Look-ups in named tables: a row name and a column name give one cell, copied from the table.

kad:
,kadi,galu,tuf,kem,zomum
zaso,175,73,177,90,169
zokigez,44,240,33,214,64
toda,179,197,159,179,146
pon,112,181,128,158,104

kadi of zokigez = 44
tuf of zaso = 177
kem of pon = 158
tuf of toda = 159
kem of zaso = 90
galu of pon = 181
Row with the largest kem: zokigez

Table mus
|  | madi | mir | solile | naf | fezu | likiro | sukivo | febo | roge |
|---|---|---|---|---|---|---|---|---|---|
| ruvusu | 473 | 493 | 469 | 608 | 214 | 620 | 504 | 466 | 429 |
| bos | 767 | 461 | 467 | 397 | 337 | 566 | 488 | 442 | 462 |
| sep | 101 | 473 | 457 | 268 | 456 | 519 | 497 | 501 | 496 |
| lete | 569 | 478 | 402 | 570 | 637 | 509 | 504 | 495 | 515 |
| por | 479 | 440 | 420 | 507 | 536 | 531 | 428 | 420 | 420 |
| pivo | 517 | 480 | 483 | 459 | 476 | 420 | 424 | 459 | 465 |
| totaleb | 372 | 458 | 430 | 467 | 738 | 352 | 508 | 486 | 494 |

lete, mir -> 478
lete, febo -> 495
sep, febo -> 501
pivo, naf -> 459
bos, likiro -> 566
sep, mir -> 473
lete, sukivo -> 504
ruvusu, madi -> 473
pivo, febo -> 459
bos, mir -> 461
sep, fezu -> 456
ruvusu, sukivo -> 504
totaleb, madi -> 372
por, fezu -> 536
por, sukivo -> 428
totaleb, roge -> 494

pugiz:
	gev	bep	remilu	zapi	lutala	ralelo
leme	-441	2054	-1493	3183	-680	-607
perunu	7465	204	8608	-3847	4433	-6552
veba	5	2815	-1532	4369	-203	447

What is the bep of perunu in pugiz?
204
What is the zapi of veba in pugiz?
4369
What is the ralelo of leme in pugiz?
-607
What is the bep of leme in pugiz?
2054
What is the gev of perunu in pugiz?
7465
What is the lutala of leme in pugiz?
-680
What is the bep of veba in pugiz?
2815
What is the zapi of leme in pugiz?
3183
What is the remilu of perunu in pugiz?
8608
What is the gev of leme in pugiz?
-441
What is the remilu of veba in pugiz?
-1532
What is the remilu of leme in pugiz?
-1493

kesori:
,zokilid,zum,daf,tel,silad,rit
gev,20.7,9.5,31.3,10.9,-3.4,6.5
lifo,4.3,10.8,17.5,15.9,4.8,10.9
gud,23.6,76.7,18.9,36.6,-69.7,-27.6
begitag,53.5,-98.9,88.0,9.4,75.0,22.7
runav,28.6,-32.4,37.6,6.9,38.1,19.1
lizibur,57.3,21.9,-23.5,-12.6,24.3,-10.9
zutelu,-48.9,-31.3,45.2,26.7,29.6,56.9

What is the silad of zutelu in kesori?
29.6
What is the zokilid of gev in kesori?
20.7
What is the silad of lifo in kesori?
4.8
What is the daf of zutelu in kesori?
45.2
What is the silad of runav in kesori?
38.1
What is the daf of begitag in kesori?
88.0
What is the tel of lifo in kesori?
15.9
What is the tel of gev in kesori?
10.9
What is the tel of begitag in kesori?
9.4
What is the zokilid of lizibur in kesori?
57.3
What is the zum of lizibur in kesori?
21.9
What is the silad of begitag in kesori?
75.0
What is the zum of gev in kesori?
9.5
What is the zum of runav in kesori?
-32.4
Row with the largest silad: begitag

vup:
          vig  tusel  vokis  bosamo
rakemaz  1914   8812   4992    6540
zubil    9190   5352   8821    8378
tez      9184   4756   6064    4317

What is the vokis of rakemaz in vup? 4992
What is the bosamo of zubil in vup? 8378
What is the tusel of zubil in vup? 5352
What is the vig of zubil in vup? 9190
What is the vokis of tez in vup? 6064
What is the vig of tez in vup? 9184
What is the tusel of rakemaz in vup? 8812

Table kazatuf
       fazage   tav  vibanod  nizokim   rud  sagobe   ran
botu     44.9  39.7     53.7     41.7  45.5    42.7  38.4
gapog    35.2  44.8     45.0     42.8  38.2    47.7  40.1
mosi     39.6  42.9     40.4     43.4  39.6    43.5  39.9
zovo     42.4  41.4     47.1     44.5  41.9    43.6  38.0
zal      45.7  35.2     21.5     44.9  37.4    30.1  31.2
vem      35.7  37.9     31.9     48.0  37.5    38.9  40.6
lag      40.4  41.2     43.2     42.9  35.9    49.7  36.8
vaz      34.8  47.3     62.3     46.3  44.3    63.9  45.3
gagit    47.5  86.4     60.2     11.9  51.3    30.2  45.1
nipa     42.9  43.6     42.8     44.0  42.6    39.0  42.6
toman    33.0  37.0     38.4     46.0  39.3    42.0  51.5
gab      49.1  86.4     54.0      9.9  50.7    25.6  43.4

gagit, tav => 86.4
vaz, rud => 44.3
toman, vibanod => 38.4
botu, tav => 39.7
mosi, fazage => 39.6
vaz, nizokim => 46.3
zal, ran => 31.2
lag, rud => 35.9
vaz, ran => 45.3
zovo, nizokim => 44.5
lag, tav => 41.2
vem, tav => 37.9
gapog, tav => 44.8
lag, fazage => 40.4
nipa, vibanod => 42.8
gapog, rud => 38.2
mosi, vibanod => 40.4
gab, rud => 50.7
vem, vibanod => 31.9
vem, nizokim => 48.0
Which row has the largest nizokim? vem

vulib:
          moz  mazavum  mamege  loduduv   tol
botula   3068     1446    5646     1727  5449
fevo      847     4898    2224     1727  2792
vomuban  5031      238    1374     4694  5100
pati     5681     1624    2502     3531  1364
des      3000      238    3849     4534  2632
nuzef    6553      720    1374     6594  1364
povegi   2086     3079    6607     2780  6576
dizo     1658     2178    5912     4178  3866
nos      5655     7408    3991     3643  5015
muvi     2522     8092    4404     6025  2133
fulena    847     1840    2975     2422  4332
ruzozir  4564     3103    2339     4137  6188
siduno   2412     6891    3030     3805  4724

What is the mazavum of siduno in vulib? 6891
What is the loduduv of muvi in vulib? 6025
What is the moz of nos in vulib? 5655
What is the tol of fevo in vulib? 2792
What is the mazavum of botula in vulib? 1446
What is the mamege of fulena in vulib? 2975
What is the loduduv of botula in vulib? 1727
What is the mamege of des in vulib? 3849
What is the moz of muvi in vulib? 2522
What is the loduduv of povegi in vulib? 2780
What is the mamege of dizo in vulib? 5912
What is the loduduv of ruzozir in vulib? 4137
Row with the largest moz: nuzef

